(in the rows, 128 means zero)
Known rows:
podos: [203 137 181 145 123 169 139 192 159 223 117  95 115 113 116  78  99 150
 143 126 169 169 138 210 147 138]
flitom: [109 150 113 122 106 110 122  95 124 118 140 116 142 144 145 130 138 141
 123 116 105 128 139 102 110 122]
fusti: [189 139 176 157 112 167 118 172 153 214 122 121 114 100 106 105 119 169
 161 156 184 154 109 162 134 170]
nufli: [139 117 118 129 120 132 151 144 125 145 124  88 125 123 146 132 130 123
 124 121 115 127 132 144 146 121]
fugok: [119 123 122 111 139 135 137 139 130 113 114 150 142 133 134 109 114  98
 106 133 155 143 123  99 137 135]
tuvi: [206 142 202 158 120 172 126 204 147 250 118 129 143  95 117  90 100 178
 165 156 212 187 120 144 132 185]
plafli: [134 134 146 116 117 141 132 141 142 150 115 127 138 131 141 113  92 113
  91 115 127 152 151 146 135  97]
briku: [163 117 130 134 168 155 124 173 112 180 142 134 119 114 117 135 128 181
 167 119 133 133  94 168 122 143]
trilek: [160 113 167 171 120 135 135 187 126 198 117 116 116 123 105 142 148 156
 149 142 128 160  99 165 134 154]
zuri: [120 132 144 130 125 104 131 110 114 136 124 112 139 132 142 149 116 111
 127 118 109 138 147 120 122 110]
bruskem: [100 124  98 105 160 124 135 103 105 108 143 141 141 130 151 124 140 150
 142 106 130 108 118 110 102 128]
stifen: [183 153 201 156 115 177 126 202 153 226 117 142 134  93 132  81 101 186
 154 132 203 172 130 163 132 167]
brubre: [159 140 159 137 124 151 146 194 137 211 113 115 140 111 140 109 106 158
 141 127 170 174 140 153 133 153]
guplosko: [119 121 110 108 144 125 148 165 115 137 115 124 161 131 151 125 112 104
 112 117 139 136 134 113 142 128]
taku: [120 122 139 139 111 111 128 114 132 107 126 132 114 113 113 149 156 114
 133 147 116 114 118 118 138 142]
datoguk: [124 120 137 126 158 160 110 148 114 145 137 161 133 106 135 122 120 164
 160 115 161 124 114 126  98 142]
gibrul: [ 87 109  83 107 156 128 106  72 107  58 148 147 111 129 129 157 141 143
 138 113  95  76 116 122 102 103]
firo: [127 130 110 116 110 141 111  97 151 106 123 123 115 138 125 111 117 108
  93 120 110 119 152 153 130  95]
mitruplu: [112 107 103 114 152 142 105 103 113  94 148 148 110 118 130 142 139 156
 148 112 118  93 113 133 103 121]
flusar: [129 143 136 137 112 125 121 118 132 142 135 125 137 128 131 124 126 143
 128 120 121 138 144 110 119 131]
skarok: [122 127 103 123 124 101 126  99 123 115 133 118 119 130 126 172 150 107
 107 128  63 133 128 124 133  91]

Facts:
{bazil, grebom, gustor, saflofla, tenel} famul leton
{brazi, tiplum} famul trusar
{briku, ridru, skarok, tenel} famul trilek
{brubre} famul bukar
{dragra, grebos} famul gister
{dragra} famul stifen
{druvo, leton, trilek} famul plagrar
{fladrugrul} famul flutrur
{foflan, guduk} famul puske
{geflin} famul fibron
{geflin, grebos, leton, nufli, tiplum, trefel, trusar} famul druvo
{geli, traklik, trefo} famul dragra
{gibron} famul vofla
{grebom, lebrol} famul muskas
{grebom, zotil} famul geflin
{grulon, guduk} famul gitrir
{grulon} famul skisi
{guplosko} famul tiplum
{gustor} famul skarok
{klopavil} famul skabra
{ladan, nugo, troflu} famul gribik
{lebrol, nufli} famul flabak
{moklafol, skabra, skarok, skivuno} famul trefel
{netaru} famul geli
{nufli} famul gustor
{palagre} famul bazil
{plafli} famul kludrutruk
{pliklam} famul foflan
{plumom} famul klevul
{podos} famul fliti
{saflofla} famul klopavil
{stunufal} famul lebrol
{zonom} famul traklik
{zuri} famul guplosko
{badra, dukler, gister, miva, podos, sidur, stakom, tabrak, tiplum, vutruru} tosur kiklal
{bazil, fladum, grudo, mozon, plunodur, stunufal, tefle, vofla} tosur guplosko
{bodak, flusten, fusti, grudrel, kastobru, lazi, moklafol, palagre, puzon, stoskufam, tuvi} tosur bradol
{brazi, didu, drimuguk, grofik, keskas, klofluke} tosur fugok
{briku, druvo, flidron, flusar, foflan, geli, leton} tosur tasegrir
{brofa, flabak, netaru, tenel} tosur kastobru
{brovo, kistal, vebo} tosur tabrak
{brubre, guplosko, gustor, klafugam, klevul, legogek, ruvapu, skadram} tosur grebom
{bruskem, fliti, nela, nupi} tosur ruvapu
{bukar, grudes, pliklam, tozil, triso} tosur flusten
{datoguk, dragra, fibron, flutrur, foski, fupek, plafli, sivir, skimastor, stifen, trusar, zonom} tosur mebirer
{drakik, gotak, kludrutruk, nufli, plaba} tosur legogek
{dredum, geflin, grapla, lepos, nugo, savel} tosur plokem
{dribrer, gribik, kubram, lebrol, plaplomok, ridru, trilek} tosur skabra
{drufi, fladrugrul, tasegrir} tosur sutasum
{duskel, gibron, grebos, logi, plozus, traklik} tosur dukler
{firo, flibrek, gibrul, mitruplu, radre, rafli} tosur neran
{flitom, plikul, trefel} tosur klafugam
{fluzi, guduk, lakan, mebre, pumul, stibas} tosur trubron
{gitrir, ladan, plefe, zotil} tosur drimuguk
{grimam, troflu, vupuflok} tosur gister
{grulon, skisi, taku, trefo} tosur didu
{kledrur, mapul, mebirer, neran, plokem, puske, stigol} tosur klifigi
{klibi, kliskos, klopavil, zuri} tosur vutruru
{muskas, saflofla, skabra} tosur stapigra
{plagrar, zoselem} tosur stoskufam
{plaskan, plumom, skarok} tosur pumul
{skivuno} tosur moklafol
{skulum, trigum} tosur fladrugrul
[badra, brubre, bruskem, bukar, datoguk, dragra, drakik, druvo, fibron, flabak, flibrek, flidron, fluzi, gibron, gotak, klopavil, mapul, mozon, plafli, plaplomok, plefe, plunodur, sidur, skivuno, stakom, trefo, troflu, tuvi, zuri] drasken b
[bazil, brazi, briku, brovo, dribrer, drufi, firo, fladum, fliti, foflan, foski, fupek, fusti, gibrul, gitrir, grapla, grebos, gribik, grimam, grofik, grudes, grudrel, grulon, gustor, keskas, kledrur, klevul, kliskos, ladan, lazi, lebrol, logi, mitruplu, miva, muskas, nela, netaru, nupi, plagrar, plaskan, plikul, plozus, plumom, podos, puske, puzon, radre, rafli, ridru, sivir, skadram, skimastor, skisi, stibas, stigol, stunufal, tenel, tiplum, tozil, traklik, trefel, trigum, trilek, triso, trusar, zonom, zotil] drasken a
[bodak, dredum, duskel, flusar, geli, grudo, guduk, kistal, klofluke, kubram, lepos, mebre, saflofla, savel, stifen, vupuflok, zoselem] drasken c
[brofa, klibi, kludrutruk, lakan, leton, nufli, nugo, plaba, pliklam, skarok, skulum, taku, tefle, vebo, vofla] drasken d
[flitom, flutrur, geflin, palagre] drasken e
grotros j <- badra, brazi, bukar, drufi, fibron, flidron, flutrur, foski, fupek, gitrir, gotak, grofik, grudo, kludrutruk, lebrol, mapul, mebre, plefe, plozus, plunodur, puzon, rafli, saflofla, skisi, skulum, stigol, taku, tefle, traklik, trigum, trilek, triso, zotil
grotros f <- bazil, dredum, druvo, flibrek, flitom, flusar, foflan, fusti, geflin, gribik, grudrel, kubram, muskas, nela, plaba, plaplomok, savel, sidur, skarok, stakom, tiplum, tozil, trefel, tuvi, vofla, vupuflok, zuri
grotros h <- bodak, brubre, gibron, guduk, keskas, kliskos, lazi, logi, mozon, nufli, plaskan, plumom, ridru, stifen, tenel, trefo, trusar, vebo, zonom
grotros g <- briku, brofa, bruskem, datoguk, dragra, flabak, fladum, fluzi, geli, gibrul, grapla, grimam, grulon, gustor, kistal, klibi, klofluke, lakan, leton, mitruplu, miva, nupi, palagre, pliklam, radre, sivir, skimastor, skivuno, stibas, zoselem
grotros i <- brovo, drakik, dribrer, duskel, firo, fliti, grebos, grudes, kledrur, klevul, klopavil, ladan, lepos, netaru, nugo, plafli, plagrar, plikul, podos, puske, skadram, stunufal, troflu
zuskol:
brazi klofluke didu grofik keskas drimuguk
brofa netaru flabak tenel
brovo kistal vebo
drakik gotak plaba nufli kludrutruk
dribrer ridru lebrol plaplomok gribik kubram trilek
drufi tasegrir fladrugrul
flidron foflan geli flusar leton druvo briku
fliti nupi bruskem nela
fluzi stibas mebre lakan guduk pumul
fupek flutrur zonom plafli foski datoguk dragra trusar fibron stifen sivir skimastor
geflin dredum grapla lepos savel nugo
gibrul firo mitruplu rafli radre flibrek
grebos plozus duskel logi gibron traklik
grudes bukar triso tozil pliklam
gustor legogek klafugam guplosko ruvapu skadram klevul brubre
kastobru moklafol lazi bodak grudrel stoskufam palagre puzon fusti flusten tuvi
kliskos klibi zuri klopavil
mebirer neran plokem kledrur mapul stigol puske
plefe ladan zotil gitrir
plikul flitom trefel
saflofla muskas skabra
skarok plaskan plumom
skisi trefo taku grulon
tabrak badra sidur miva vutruru stakom tiplum dukler podos gister
trigum skulum
vofla bazil grudo mozon plunodur tefle stunufal fladum
vupuflok troflu grimam
zoselem plagrar

Rows:
No name comes twice in this set of rows, the named rows included.
[118 123 104 120 165 129 124 137  97 127 141 147 139 138 148 147 122 148
 158 108 116 129 118 115 118 117] : skivuno
[161 126 132 135 163 167 127 164 118 184 149 125 117 104 132  98 138 194
 179 129 173 119 100 160 111 167] : fladum
[141 142 148 121 110 143 121 122 153 135 120 133 132 138 135  90 106 139
 107 114 135 152 154 143 125 103] : lepos
[139 124 111 122 105 137 126  96 148 105 129 105 104 162 113 102 119 110
  95 125 107 133 130 128 133  95] : plagrar
[ 99 108  63 107 167 113 133 100  95  92 142 129 121 143 145 170 154 144
 137  96  72  96 106 127 113 103] : gustor
[176 136 138 127 126 159 150 169 154 200 115  93 122 113 135  93 108 147
 120 119 147 154 139 192 140 130] : stunufal
[144 132 141 121 112 151 118 118 160 129 122 118 113 128 117 100 111 122
 105 125 133 134 142 160 136 111] : kledrur
[103 133  93 102 174 115 117 119  99 108 153 147 155 109 142 160 113 145
 159 105 110  91 154 128 125 110] : geli
[146  97 109 141 164 149 138 151  87 143 137 110 103 134 136 141 131 165
 166 112 126 118 105 135 128 120] : leton
[ 90 131 117 140 116  83 131 116 106 102 129 128 144 142 123 176 145 116
 125 115  74 121 137 111 129 112] : saflofla
[104 146 121 129 109 117 110 101 132 113 133 142 133 132 137 141 123 134
 120 122 107 124 140  98 110 112] : dredum
[129 113  99 117 165 132 120 129 105 125 142 130 119 123 131 148 134 153
 155 112 116 103 113 148 114 120] : grulon
[ 94 118 109 140 112  94 130 115 113  87 131 107 117 136 127 180 144 103
 128 125  81  98 134 128 132 115] : brazi
[109 145 117 116 125 102 133 116 132 113 123 118 154 128 147 149 111  98
 119 117 108 120 163 125 130 101] : trefo

Now the same nodes, written a new way:
Known rows:
fladrugrul: [111 107 122  97 140 115 148 170 117 151 121 127 121 130 135 100 126 175
 117 133 177 142 142 113 153 151 162 122 154  92 118 151 123 152 131 111
 160]
bazil: [132 133 129 121 163 131 131  72 116 115 121 109 171 156 143 137 128 128
 120 145  79 138 132 109  95 113  78 131 143 227 180 101 140  97 154 151
 116]
vofla: [133 166 123 111 130 112 136 129 125 107 140 121 133 131 129 121  96 141
 211 118  96 108 134 155  81  95  82 141 100 105 152 105 154  93 146 125
 110]
leton: [123 130 122 155 129 100 151 137 113 137 136 120  92 142 132  61 103 142
 132 135 143 135 134 128 134 137  99  97 129 163 115 130 153 133 130 102
 168]
grebom: [126 137 130 119 125 111 135 151 157 125 126 115 131 128 147 108 113 165
 148 133 152 105 148 108 118 146 136 129 137 118 138 136 130 108 125 117
 149]
gotak: [114 156 115 156 116 130 132 161 134 110 142 131 109 124 116 111  99 121
 211 112 128 118 111 137 113 102 128 149  77 116  88 119 158  95 112 122
 111]
fusti: [127 111 110  90 161 130 137 144  74 135 117 124 158 136 120 146 132 117
  88 150 105 167 132 127 170 117 110 140 183 163 155 133 110 154 143 151
 118]
radre: [136 108 124 128 135 134 119 109  93 133 128 135 143 126 120 141 171 112
  45 131 117 149 127 122 163 139 125 108 188 118 143 138 102 162 131 138
 126]
plokem: [163 115 141 147 123 147 102  72 141 135 122 133 155 116 132 151 181 131
  93 137 121 125 125 123 126 130 118 119 100 118 131 131 120 117 102 156
 106]
plikul: [140 150 152 116 100 133 111  89 212 119 128 155 127 136 148 181 110 154
 166 149 128  66 129 150  99 137 164 182  67  90 118 114 103  98 132 107
 135]
mozon: [126 146 126 171  99 117 137 164 129 117 138 113  69 102 110  76 114  84
 170  78 134  99 115 119  97 115 147  82 120 105 103 117 172 134 111  97
 124]
vebo: [119 119 119 114 122  97 145 196  96 136 128 116  79 102 112  87 129 118
  97  97 157 125 128 106 143 141 171  87 175  85 114 140 132 182 124  99
 143]
brazi: [151 130 147 146 134 141 121  52 156 117 118 111 171 152 145 164 127 119
 128 150  90 131 130 147 101 120  76 116 115 203 160 106 140  97 145 143
 119]
nufli: [128 121 129 148 112 100 155 168 120 135 129  96  80 119 127  72 111 113
 129 104 153 126 130 118 129 143 129  63 159 132 120 129 168 165 141  90
 161]
skisi: [154 137 140 125 134 146 111  69 154 115 122 123 170 136 134 177 130 111
 136 149  85 115 134 143 102 112  93 148 107 160 163 106 112 105 134 153
 107]
trefel: [130 101 102 125 173 110 145 139  67 144 117 105 144 157 130 108 117 120
  82 178 123 186 138 121 178 135  79 101 197 241 139 139 128 159 146 144
 161]
vupuflok: [134 170 124 110 134 117 137 123 130 102 142 117 129 135 129 119 104 138
 200 126  93 110 138 154  89  95  75 167 106 102 155 106 151 104 149 118
 107]
lakan: [137 117 122 154 133 137 119 124 106 131 122 123 129 112 114 131 153  81
 109 122 120 148 121 112 140 125 134 102 129 167 127 125 126 134 115 150
 112]
gibrul: [167 136 153 149 120 143 112  37 146 111 127 122 160 127 133 162 161 105
  92 131  77 114 126 140  97 116  88 108 125 134 164 107 123 120 140 144
  98]
briku: [106  95 119 112 159 128 130 132  78 142 118 123 128 139 132 122 144 114
  37 138 133 155 123  76 150 144 154 109 198 202 149 133 110 156 129 137
 140]
lazi: [147 146 147 112 118 103 128 117 155 105 128 111 102 112 136 127 122 123
 118 105 108  76 155 136  92 124 125  91 156  67 168 105 122 159 144  92
 135]

Rows:
No name comes twice in this set of rows, the named rows included.
[ 94 131 129 166  97 156 131 142 171 127 133 153 114 134 132 116 104 132
 182 105 171 127 100 126 125 143 184 147  63 138  50 137 159  75 115 109
 147] : troflu
[142 108 162 162 126 146 113  60 153 109 120  96 137 123 142 134 155  97
  70  96  95 136 143 125  90 136 104  67 141 138 184 107 145 150 150 125
 121] : zonom
[ 96 118 126  97 145  96 140 160  96 139 131 116  87 130 138  80 119 139
  58 115 151 118 142  79 127 153 164  98 195 115 145 128 121 182 148  87
 168] : tenel
[130 125 135 112 130 114 144 128 156 134 119 125 136 135 145 116 122 163
 158 132 151 114 141 123 117 139 129 119 116 119 137 128 138 121 142 102
 148] : guplosko
[100 113 120  99 150 113 142 171 110 158 125 132 113 133 142  96 126 187
  98 137 178 129 139  86 138 153 151 138 149 113 110 149 119 139 108 108
 156] : skabra
[152 118 147 155 123  95 148 115 131 137 135 100  86 136 140  75 109 132
  93 120 136 139 163 161 137 152  90  71 176 101 144 128 148 182 144  87
 184] : trusar
[137 127 114  99 147  96 166 148 104 125 133 103 133 160 135  94  91 157
 151 152 126 150 159 167 155 132  70 119 173 127 146 130 141 142 183 100
 173] : tiplum
[111 114 150 220  97 182  96  68 170 129 131 146 128 135 128 136 136 103
 129 113 141 162 102 127 128 131 159 134  29 186  62 131 153  55  71 156
 111] : plafli

The same nodes again, as new rows of numbers:
Known rows:
grudes: [123 135 112 159 132 115 143 141 134 124 113 147 132 126 134 106 123 159
 123 134 108 149 114 129 130 131 111 133]
skivuno: [138 116 108 118 109 153 128  94 123 129  96 116 141 127  96 142 121 113
 113 126 128 111 144 141 121 156 137 153]
tozil: [126 136 138 134 145 131 122 141 131 133 149 122 136 126 139 109 134 118
 122 126 126 126 134 109 129 113 128 116]
pliklam: [133 129 104 122 105 156 142  78 144 129  92 124 124 117  96 147 111 113
 121 113 143 104 119 131 108 134 137 143]
gister: [147  98 143  77 105 125 122  73 118 112 136 115 111 139 166 165 126 125
 183 109 152 121 115 110  97 128 131 149]
gibrul: [118 120 106 135 128 133 113 121 133 156  99 110 116 102  71 133 120 133
  99 160 112 134 124 147 119 141 112 145]
neran: [121 128 137 145 129 106  94 141 121 128 118 126 112  83 113 128 138 145
 133 147 115 135 117 132 135 133  86 133]
fupek: [112 152 144 151 127 120 127 174 136 150 136 156 129 145 119 126 135 133
 112 136 114 151 133 145 149 111 132 115]
flutrur: [127 131 144 145 133 102 129 172 119 128 146 145 125 160 142 127 149 148
 136 147 107 160 135 167 150 125 143 116]
zonom: [123 132 140 135 108 137 114 137 119 154 134 134 138 123 122 125 124 127
 124 112 126 139 125 129 128 119 108 125]
guduk: [130 122 128 126 127 136 119 126 122 116 138 125 125 116 139 127 127 114
 131 114 139 112 121 121 128 130 125 118]
vofla: [115 134 130 151 156 115 149 175 132 140 145 135 126 151 129  96 125 139
 115 142 104 155 108 114 130 110 126 113]
kistal: [127 117  90 156 124 121 124 120 138 124 104 117 114  97  99 132 128 135
 122 141 125 129 131 138 117 151 101 138]
tabrak: [115 131 122 162 136  90 116 159 118 121 122 113 113  93 113 126 137 144
 127 142 121 141 142 128 141 147  80 131]
fliti: [121 138 105 164 167 110 141 157 144 125 116 131 128 126 135 104 123 148
 125 148  98 144 121 132 126 123 128 132]
trilek: [137 132 140  90 116 139 135 118 132 120 150 145 137 147 150 146 148 114
 128 108 160 130 138 121 132 102 163 115]
skarok: [118 137 136 145 143 126 122 179 129 150 135 132 141 128 131 106 129 135
 100 132 116 149 130 107 141 113  99 114]
mozon: [131 123 123 126 145 138 123 129 128 127 137 110 144 136 138 102 124 113
 118 137 128 112 143 121 119 130 142 116]
duskel: [122 120 126 127 131 122 116 135 115 135 111  96 112 127 115 134 120 126
 124 130 116 132 125 117 127 148 113 140]
lebrol: [129 137 147 115 121 128 143 163 129 139 139 138 130 158 128 131 141 132
 111 127 131 147 139 131 147 113 135 114]
flitom: [117 125 134 140 156 102 117 165 111 112 152 106 136 114 143 103 138 121
 115 139 122 121 161 134 151 143 122 117]

Rows:
No name comes twice in this set of rows, the named rows included.
[156 104 153  57 122 164 134  75 115 113 157 120 143 172 182 132 120  94
 155  94 152  95 119 109  98 119 175 120] : tuvi
[133 132 135 112 133 142 133 112 131 126 131 121 136 141 137 121 109 113
 124 117 123 106 135 132 124 141 162 132] : gibron
[131 145 167 107 111 128 140 136 127 144 134 154 120 192 133 157 116 141
 132 116 120 149 115 148 142 112 160 131] : foski
[141 106 132 102 131 145 129  83 129 136 133 129 116 143 143 132 121 117
 157 129 125 123  90 128  85 114 150 128] : puske
[123 140 138 126 132 131 162 141 134 115 172 140 105 169 110 120 125 111
 125 135 137 124  94 138 125 117 160  97] : kludrutruk
[148 100 110 102  99 145 119  61 113 111 100 108 132 116 137 160 132 125
 148 111 148 102 141 142 114 165 137 150] : palagre
[138 108 102 115 130 130 139 116 134 133  96 110 130 146 108 137 125 139
 122 149 106 135 127 146 107 151 147 151] : flabak

Now the same nodes, written a new way:
Known rows:
klevul: [ 81  88 156 117  88 114 116 179  96 115 108 131  56 133  99 129 125 122
 127 151  57 114 109 129  89 121]
grebos: [ 78 139 158 123 154  87 146 177  95 130 188 127 143 146 131 170 102 150
 111 105 158 131 117 123 114 135]
mitruplu: [ 89 113  89 129 134 100 115 174 105  85 147  69 150 129 132 121  95 141
 126 152 118 128  95 170  74 111]
zonom: [ 65 116 112 134 139  83 128 184  90 109 175  85 126 129 138 126  84 113
 110 148 127 147  82 141 103 130]
savel: [ 80  99 103 127 113 100 114 155  88 109 135  92  91 111 128 117 102 114
 125 167  92 130  95 161  75  92]
dredum: [ 75 119 113 122 145  68 124 161 115 116 138  92 144 135 129 142 101 147
 120 143 151 130 102 164  99 110]
mozon: [ 83 109 123  99 124  81 126 167  91 115 133  92 112 106 110 127  74 118
 113 151  95 130  78 163  73  90]
geli: [ 62 126  94 111 152  78 125 189  93  93 170  78 153 123 158 139 103 130
 133 156  94 151 113 163  83 102]
fladrugrul: [ 78 106 134 113 128  97 142 175  90 149 157  91 132 101 100 154  99 120
 138 146 135 128  84 142  79 114]
triso: [ 89 111 112 125 138  94 131 174  99  98 156  80 146 130 111 125  91 140
 124 146 118 130  94 164  79 107]
kastobru: [ 70 121 148 109 153  68 145 171 112 147 142 108 148 132 104 177 117 149
 128 127 168 117 118 146  94 137]
stunufal: [101 111 157 121  84 133 116 164  93 111 125 139  54 119 109 133 118 103
 123 135  65 106 108 124  90 118]
vofla: [ 71 103 116  98 177  68 101 202 111 111 126 125 163 142 112 186  95 149
  96 133 147  77  95 169  82 132]
stibas: [ 96 119  99 120 150  84 119 174 117  89 146  85 173 147 127 145 106 153
 127 140 132 123 109 180  86 118]
bukar: [ 83 112 117 101 153  66 133 169 102 110 138  93 154 135 125 152 100 164
 123 150 143 128 112 171  82 107]
puske: [ 83  67 149 129  83 107 109 170  90 112 108 120  45 140  96 123 137 135
 120 163  73 122 119 131  77 120]
vebo: [ 89  91 109 115 160  84 105 191  71 123 158 120 141 118  90 167  77 130
  91 156 125 103  78 157  62 113]
brofa: [ 97 108  89 110 175  83  92 191 107 100 140 116 188 144 124 197 103 153
 108 138 145  90 112 169  79 136]
mapul: [ 91  96 104 113 103 102 107 160  86 104 129  91 103 108 131 131 103 121
 128 167  93 134 103 151  67  93]
plumom: [ 93 117 118 129 131  95 141 167  97 116 157  88 132 131 100 127  79 128
 114 145 122 127  79 155  94 113]
grudes: [ 71 113 151 119 142  80 146 177 110 130 145 111 149 154 103 160 109 169
 118 118 166 118 108 139 113 131]

Rows:
No name comes twice in this set of rows, the named rows included.
[ 95  89 104 130  94 116 101 164  96  93 131 102  86 127 120 118 114 118
 128 165  68 124 108 148  74 111] : stigol
[ 76 109 148 115 124  88 140 170  78 134 160  99 126 114 100 136  98 146
 120 149 135 137  94 144  87  90] : duskel
[103  95  88 117  98 110  89 155  94  87 113 100  92 109 142 127 115 114
 137 178  73 134 118 165  74 100] : datoguk
[ 85 126 124 122 155  64 141 163 112 116 153 114 149 160  99 155 101 159
 105 126 150 126 109 165 110 138] : kliskos
[101 124 118 115 183  84 101 175 107 113 160 141 155 131 134 187  91 140
  87 118 162  82 107 157  63 128] : skarok
[ 90 139 133 114 164  86 134 162 126  95 162 108 134 136 137 135  92 136
 110 110 139 105 100 163  77 118] : bazil
[ 87 106 118 111 124  86 134 164  84 118 150  91 109 110 105 122  83 120
 122 161 106 139  87 163  76  91] : bodak
[100 140 136 122 156  87 139 158 112 110 168 108 133 135 116 142  86 136
  99 119 153 123 101 152  94 123] : ridru
[ 86 131 150 112 151  90 143 163 109 142 172 111 131 114 117 166 107 129
 122 117 167 122 115 135  69 126] : moklafol
[ 93 103 103 109 165  84  99 195  94 111 146 110 171 129 118 184  92 138
 102 145 144  98  95 162  71 123] : skulum
[ 60 125 150 124 143  86 145 195  89 131 172 103 145 142 129 160  93 141
 114 124 137 140  93 128 114 132] : netaru
[111 108 126 119 106 118 104 157 101  80 140 135  57 134 129 123 129 122
 125 150  54 115 140 149  49 116] : trilek
[126 122  98 128 101 135  94 147 100  74 141 128  76 125 137 130 123 110
 136 146  48 115 133 152  75 117] : briku

